Here is a tiny trained network, its code and every weight. The questions are about switching its units off for an input and a target symbol, where a switched-off unit gives its printed mean instead of its output.

import numpy as np


def w(rows, s, z=0):
    codes = np.array(rows[::2]) - 128.0
    scale = np.full(codes.shape[1], s)
    scale[-1] = z or s
    return codes * scale


def norm(h):
    return h / np.sqrt((h * h).mean(-1, keepdims=True) + 1e-5)


def f(y):
    return y / 2 * (1 + np.tanh(0.7978845608 * (y + 0.044715 * y**3)))


def softmax(a):
    e = np.exp(a - a.max(-1, keepdims=True))
    return e / e.sum(-1, keepdims=True)


def log_softmax(a):
    a = a - a.max(-1, keepdims=True)
    return a - np.log(np.exp(a).sum(-1, keepdims=True))


def net(x, mask):
    ids = ['ΔΠαγζθλξστ'.index(c) for c in x.split()]
    T = len(ids)
    res = E[ids] + P[:T]
    u = 0
    for l in range(2):
        q, k, v = (norm(res) @ M[l].T for M in (Q, K, V))
        z = softmax(np.where(np.tri(T) > 0, q @ k.T / 2**0.5, -1e9)) @ v
        res = res + np.where(mask[u], z, O[l][:, -1]) @ O[l][:, :-1]
        u += 1
        y = f(norm(res) @ A[l][:, :-1].T + A[l][:, -1])
        res = res + np.where(mask[u : u + 12], y, B[l][:, -1]) @ B[l][:, :-1]
        u += 12
    return log_softmax(norm(res)[-1] @ U[:, :-1].T + U[:, -1])


Q, K, V, O, A, B = {}, {}, {}, {}, {}, {}
E = w([
[59,141,130,133,170,156,43,95],'Δ',
[59,166,118,140,26,187,126,147],'Π',
[8,126,121,152,162,46,97,59],'α',
[37,130,135,131,182,62,104,133],'γ',
[73,193,143,78,137,140,64,225],'ζ',
[212,212,40,109,142,144,125,62],'θ',
[68,19,75,109,193,130,154,153],'λ',
[138,168,150,156,204,120,113,112],'ξ',
[68,115,127,87,215,169,45,180],'σ',
[160,171,182,125,99,116,100,149],'τ',
],0.017)
P = w([
[141,108,176,45,139,76,162,125],'0',
[128,39,151,211,117,114,17,194],'1',
[97,180,94,77,141,171,170,201],'2',
[104,38,125,232,103,124,54,182],'3',
[115,167,81,102,130,167,191,180],'4',
[130,44,120,247,101,145,76,190],'5',
[124,164,71,81,153,202,188,194],'6',
],0.014)
Q[0] = w([
[124,208,57,39,194,157,172,154],'0.h1',
[160,160,43,11,128,150,187,36],'0.h1',
],0.011)
K[0] = w([
[172,164,146,1,140,52,52,81],'0.h1',
[151,216,195,92,194,61,18,104],'0.h1',
],0.0076)
V[0] = w([
[38,183,140,147,58,137,83,112],'0.h1',
[151,130,74,119,2,78,198,150],'0.h1',
],0.0072)
O[0] = w([
[134,193,170,189,206,202,117,98,255],'0.h1',
[48,119,63,96,134,124,5,127,101],'0.h1',
],0.012,0.0039)
A[0] = w([
[202,148,161,205,148,184,83,128,159],'0.n1',
[138,69,52,145,152,209,71,195,197],'0.n2',
[172,151,139,138,99,136,103,2,199],'0.n3',
[139,58,82,196,90,137,199,159,251],'0.n4',
[134,13,149,177,107,184,71,133,2],'0.n5',
[160,161,126,128,142,137,111,214,159],'0.n6',
[207,104,193,29,124,125,124,61,5],'0.n7',
[125,126,30,50,131,120,79,173,56],'0.n8',
[94,147,36,120,223,134,189,102,140],'0.n9',
[126,66,73,16,134,150,169,139,42],'0.n10',
[75,136,194,103,170,137,162,118,232],'0.n11',
[124,130,149,60,156,71,129,142,15],'0.n12',
],0.0087,0.0032)
B[0] = w([
[129,85,58,92,150,154,85,41,215],'0.n1',
[152,156,132,126,123,29,121,124,254],'0.n2',
[158,119,65,113,158,94,138,80,131],'0.n3',
[135,168,109,108,232,90,73,126,179],'0.n4',
[54,77,65,123,143,74,153,162,178],'0.n5',
[58,120,97,93,120,96,135,60,192],'0.n6',
[49,152,92,143,144,133,48,175,135],'0.n7',
[117,93,144,184,108,127,160,60,157],'0.n8',
[123,159,118,87,2,159,108,134,184],'0.n9',
[141,162,144,199,56,200,145,112,152],'0.n10',
[188,146,139,78,162,194,180,102,207],'0.n11',
[31,81,140,125,100,186,110,156,135],'0.n12',
],0.0099,0.0078)
Q[1] = w([
[220,80,131,212,178,47,50,163],'1.h1',
[39,27,110,255,166,8,19,32],'1.h1',
],0.0084)
K[1] = w([
[156,180,38,200,153,46,171,132],'1.h1',
[139,186,10,194,123,153,122,194],'1.h1',
],0.011)
V[1] = w([
[121,20,117,101,83,98,206,101],'1.h1',
[142,239,88,71,130,58,114,2],'1.h1',
],0.0092)
O[1] = w([
[7,141,69,120,213,46,184,52,4],'1.h1',
[129,174,211,62,83,59,192,91,234],'1.h1',
],0.016,0.0035)
A[1] = w([
[76,144,79,170,88,135,61,138,202],'1.n1',
[169,96,90,178,194,161,112,179,3],'1.n2',
[140,139,146,89,140,137,215,123,15],'1.n3',
[155,181,162,99,104,133,152,170,14],'1.n4',
[71,133,62,100,166,121,130,109,126],'1.n5',
[64,93,92,177,70,93,148,80,44],'1.n6',
[126,111,112,186,94,151,66,136,91],'1.n7',
[119,181,116,111,135,81,88,95,102],'1.n8',
[111,127,140,146,127,83,147,70,163],'1.n9',
[161,100,133,70,115,111,119,102,60],'1.n10',
[179,193,30,103,107,140,120,120,85],'1.n11',
[145,62,116,251,94,62,133,134,95],'1.n12',
],0.017,0.0054)
B[1] = w([
[202,66,171,178,180,113,90,86,248],'1.n1',
[41,165,168,192,26,146,230,169,159],'1.n2',
[140,65,104,242,159,52,53,179,165],'1.n3',
[171,162,58,100,130,154,107,82,172],'1.n4',
[194,54,191,34,91,139,177,102,195],'1.n5',
[201,133,46,224,69,166,105,179,151],'1.n6',
[123,86,211,239,137,161,18,57,214],'1.n7',
[109,115,211,210,125,138,127,149,160],'1.n8',
[49,178,63,110,106,140,66,168,163],'1.n9',
[104,187,89,140,105,158,210,134,142],'1.n10',
[45,90,184,102,166,101,105,164,170],'1.n11',
[186,200,70,1,166,127,150,238,158],'1.n12',
],0.01,0.013)
U = w([
[97,126,2,159,164,173,166,8,252],'Δ',
[128,84,171,212,125,110,51,92,186],'Π',
[70,195,70,101,208,173,64,151,79],'α',
[73,146,139,216,130,162,208,178,134],'γ',
[202,152,149,105,28,126,166,100,134],'ζ',
[38,197,165,143,132,6,138,63,96],'θ',
[146,97,80,152,143,8,106,229,121],'λ',
[214,186,104,206,210,97,222,77,54],'ξ',
[107,49,195,65,147,100,178,84,84],'σ',
[96,104,31,187,8,82,120,97,122],'τ',
],0.0079,0.0025)

Each question gives the input, a string of symbols that net reads in full, and the target symbol t.
The units are the heads (2 rows each of Q, K, V and O) and the neurons (one row each of A and B). Each row of codes is followed by its name. A weight is (code - 128) times the scale printed after its matrix; where a second scale follows, it is the last column's (O, A, B and U).
mask holds one flag per unit, layer by layer, with each layer's heads first. A switched-off unit (its flag False) gives its mean, the last column of its rows in O or B, instead of its output. The means were averaged over made-up inputs and are rounded, as every weight is.
A unit's drop is (log p(t) with every unit on - log p(t) with that unit switched off) / (log p(t) with every unit on - log p(t) with every unit switched off).
The circuit of an input: a set's keep is (log p(t) with only the set's units on - log p(t) with every unit switched off) / (log p(t) with every unit on - log p(t) with every unit switched off). Starting from the 12 units with the biggest drops (on a tie, the unit counted first), units are removed one at a time, each time the one whose removal leaves the highest keep (on an exact tie, the one counted first), for as long as the keep stays at least 0.8.
units of the circuit, in order: the units of the circuit, biggest drop first
most important unit: the unit with the biggest drop
k most important neurons: the k neurons with the biggest drops, biggest first
top k neurons in layer l: the k neurons of layer l with the biggest drops, biggest first
drop when u is switched off: that unit's drop, to one decimal
input θ Δ Δ σ τ, target τ: units of the circuit, in order => 0.h1; 1.n6; 1.h1; 0.n8
input α λ σ Δ τ α Π, target θ: units of the circuit, in order => 1.h1
input γ σ θ Δ γ Π θ, target σ: top 2 neurons in layer 1 => 1.n11; 1.n5
input γ Π λ Π ζ Π α, target σ: top 3 neurons in layer 0 => 0.n12; 0.n2; 0.n11
input Π α θ τ θ, target ζ: units of the circuit, in order => 0.h1; 1.h1
input γ Π τ Π ξ γ σ, target σ: units of the circuit, in order => 1.h1; 0.n12; 1.n5
input α σ γ γ σ τ, target τ: 2 most important neurons => 0.n1; 0.n5
input Π α Δ, target ζ: units of the circuit, in order => 1.h1; 0.h1
input γ λ α γ, target λ: 2 most important neurons => 1.n12; 0.n4
input λ Π λ τ τ τ, target λ: units of the circuit, in order => 0.n5; 1.n12
input γ τ τ γ ζ Π Δ, target σ: 2 most important neurons => 0.n12; 1.n5
input θ Π Π θ τ σ Π, target τ: 3 most important neurons => 0.n2; 1.n6; 0.n8
input σ θ γ Δ γ, target γ: 2 most important neurons => 0.n7; 1.n2
input Δ γ Π θ γ, target ξ: units of the circuit, in order => 0.h1
input γ θ τ γ ζ, target σ: 2 most important neurons => 1.n5; 0.n12
input τ σ λ γ, target λ: 2 most important neurons => 1.n6; 0.n1
input ξ Π Δ, target λ: top 3 neurons in layer 1 => 1.n3; 1.n7; 1.n1
input ξ α ζ σ σ, target λ: top 2 neurons in layer 1 => 1.n3; 1.n7
input σ Δ γ ζ σ ξ, target ξ: 2 most important neurons => 0.n4; 0.n1
input α ζ Π θ α ξ ξ, target θ: most important unit => 1.h1
input γ θ Π Δ γ, target σ: 3 most important neurons => 0.n12; 1.n5; 0.n2
input ξ σ σ σ ξ, target λ: 2 most important neurons => 1.n3; 0.n7
input γ Π Π, target σ: 2 most important neurons => 0.n12; 1.n5
input Δ α ξ, target ξ: top 2 neurons in layer 1 => 1.n3; 1.n7
input σ Π σ Π ξ, target γ: 3 most important neurons => 1.n2; 0.n7; 0.n2
input α Π Π θ, target θ: top 2 neurons in layer 0 => 0.n1; 0.n3
input Π Π Π σ σ ξ λ, target ζ: most important neuron => 0.n9
input σ θ α Π λ ζ ζ, target γ: top 2 neurons in layer 0 => 0.n7; 0.n2
input α α Π ξ Δ, target θ: drop when 1.h1 is switched off => 0.9
input Δ τ τ Π Π, target ξ: drop when 1.n3 is switched off => 0.2
